Below are the code and all the weights of a small trained network. Each question names an input and a class and asks about switching units off, where a switched-off unit gives its printed mean instead of its output.

import numpy as np


def w(rows, s, z=0):
    codes = np.array(rows[::2]) - 128.0
    scale = np.full(codes.shape[1], s)
    scale[-1] = z or s
    return codes * scale


def f(y):
    return y / 2 * (1 + np.tanh(0.7978845608 * (y + 0.044715 * y**3)))


def log_softmax(a):
    a = a - a.max(-1, keepdims=True)
    return a - np.log(np.exp(a).sum(-1, keepdims=True))


def net(x, mask):
    res = np.array(x, float).reshape(1, 7) / 4 @ E
    y = f(res @ A[0][:, :-1].T + A[0][:, -1])
    res = res + np.where(mask, y, B[0][:, -1]) @ B[0][:, :-1]
    return log_softmax(res[-1] @ U[:, :-1].T + U[:, -1])


A, B = {}, {}
E = w([
[212,29,89,145,184,107],'x0',
[127,127,128,127,129,128],'x1',
[128,128,128,128,128,128],'x2',
[159,182,166,76,162,2],'x3',
[127,127,129,127,129,128],'x4',
[158,105,89,26,46,148],'x5',
[191,212,147,95,195,216],'x6',
],0.0099)
A[0] = w([
[32,195,182,100,79,159,42],'N0',
[187,174,144,113,161,217,105],'N1',
[96,124,171,186,178,114,90],'N2',
[87,158,164,207,168,126,75],'N3',
[245,91,109,127,210,151,43],'N4',
[149,147,162,121,119,85,124],'N5',
[145,98,110,16,56,143,1],'N6',
[61,74,146,155,109,76,21],'N7',
[122,118,157,201,190,124,43],'N8',
[140,139,130,102,154,84,154],'N9',
[66,195,147,124,89,127,71],'N10',
[130,146,155,85,166,86,178],'N11',
[103,121,177,196,155,111,46],'N12',
[100,103,75,155,127,174,147],'N13',
[150,146,133,102,127,69,181],'N14',
[150,156,169,106,167,57,174],'N15',
[175,180,174,95,165,190,12],'N16',
[84,102,128,165,102,194,148],'N17',
[125,122,176,81,145,77,157],'N18',
[114,176,139,109,126,87,147],'N19',
[123,110,103,176,113,177,139],'N20',
[57,69,128,149,46,73,76],'N21',
[71,79,96,151,90,75,48],'N22',
[97,104,108,147,138,195,192],'N23',
[124,109,105,167,125,203,164],'N24',
[189,46,88,165,143,84,19],'N25',
[97,110,125,151,106,185,154],'N26',
[92,182,147,147,96,133,41],'N27',
],0.011,0.0026)
B[0] = w([
[67,7,158,60,148,177,232],'N0',
[68,241,111,163,175,108,239],'N1',
[199,129,73,86,81,176,192],'N2',
[199,119,53,50,101,202,206],'N3',
[39,66,149,80,170,147,242],'N4',
[141,117,151,153,114,93,165],'N5',
[250,132,9,73,82,213,230],'N6',
[93,203,113,136,151,134,207],'N7',
[185,114,66,73,99,193,194],'N8',
[137,119,176,161,99,97,173],'N9',
[72,25,156,89,137,156,200],'N10',
[145,120,138,174,105,68,193],'N11',
[174,146,62,95,94,190,183],'N12',
[154,123,166,170,95,78,208],'N13',
[163,116,167,184,72,95,189],'N14',
[164,115,178,188,96,82,220],'N15',
[70,218,88,139,196,102,215],'N16',
[175,108,199,195,93,64,227],'N17',
[160,124,173,173,88,90,186],'N18',
[125,99,171,151,93,114,179],'N19',
[153,116,178,179,102,92,204],'N20',
[93,254,107,128,197,132,254],'N21',
[87,235,97,128,204,119,217],'N22',
[137,118,167,197,82,78,217],'N23',
[153,132,171,180,94,70,224],'N24',
[27,40,178,58,201,171,222],'N25',
[149,113,162,169,78,78,204],'N26',
[103,95,144,93,139,149,170],'N27',
],0.0086,0.0089)
U = w([
[172,120,184,208,75,66,243],'0',
[70,238,108,153,173,121,144],'1',
[49,38,158,103,141,156,128],'2',
[247,135,47,104,79,181,4],'3',
],0.016,0.0017)

Each question gives the input, the list of numbers given to net, and the class t.
The units are the neurons (one row each of A and B). Each row of codes is followed by its name. A weight is (code - 128) times the scale printed after its matrix; where a second scale follows, it is the last column's (A, B and U).
mask holds one flag per neuron, in row order. A switched-off neuron (its flag False) gives its mean, the last column of its row in B, instead of its output. The means were averaged over made-up inputs and are rounded, as every weight is.
A unit's drop is (log p(t) with every unit on - log p(t) with that unit switched off) / (log p(t) with every unit on - log p(t) with every unit switched off).
The circuit of an input: a set's keep is (log p(t) with only the set's units on - log p(t) with every unit switched off) / (log p(t) with every unit on - log p(t) with every unit switched off). Starting from the 12 units with the biggest drops (on a tie, the unit counted first), units are removed one at a time, each time the one whose removal leaves the highest keep (on an exact tie, the one counted first), for as long as the keep stays at least 0.8.
circuit, biggest first: the units of the circuit, biggest drop first
top k neurons: the k neurons with the biggest drops, biggest first
drop when u is switched off: that unit's drop, to one decimal
input [2,-4,-6,0,0,-6,5], class 3: circuit, biggest first => [N8]
input [-4,1,-3,-2,6,5,-5], class 1: top 2 neurons => [N21 N22]
input [-7,-6,8,0,-6,-7,6], class 2: top 3 neurons => [N0 N10 N6]
input [-8,5,-1,6,2,1,-7], class 2: top 3 neurons => [N0 N10 N1]
input [4,0,-2,-1,1,-7,-7], class 1: top 4 neurons => [N22 N21 N7 N6]
input [7,-5,1,-1,0,0,7], class 1: top 3 neurons => [N1 N16 N0]
input [-3,8,-5,3,-2,4,-3], class 3: top 3 neurons => [N6 N25 N1]
input [7,7,-4,6,-2,3,-3], class 2: top 3 neurons => [N25 N4 N17]
input [5,3,6,5,4,-2,-6], class 1: top 2 neurons => [N22 N21]
input [7,-5,-1,0,-4,3,-7], class 1: top 3 neurons => [N21 N22 N0]
input [-1,4,-1,-5,-2,-4,-6], class 1: top 3 neurons => [N21 N22 N7]
input [-2,-6,1,2,4,-6,-5], class 3: top 2 neurons => [N3 N2]
input [4,0,7,-3,5,1,2], class 2: top 2 neurons => [N4 N15]
input [2,-7,6,-5,1,5,7], class 1: circuit, biggest first => [N1]
input [-5,8,-5,-4,-5,8,-8], class 1: top 4 neurons => [N21 N22 N7 N3]
input [2,-7,4,7,6,8,-1], class 3: top 2 neurons => [N6 N17]
input [-8,-4,4,-4,5,-5,-5], class 2: top 2 neurons => [N0 N10]
input [-7,1,-4,-1,3,-3,-8], class 1: drop when N7 is switched off => 0.1
input [3,-8,2,8,4,-7,7], class 0: drop when N15 is switched off => 1.2
input [-6,8,7,7,2,-7,7], class 0: circuit, biggest first => [N15]
input [-8,5,3,-4,-2,-6,3], class 2: drop when N0 is switched off => 0.3
input [0,4,7,6,1,3,6], class 0: drop when N7 is switched off => 0.2
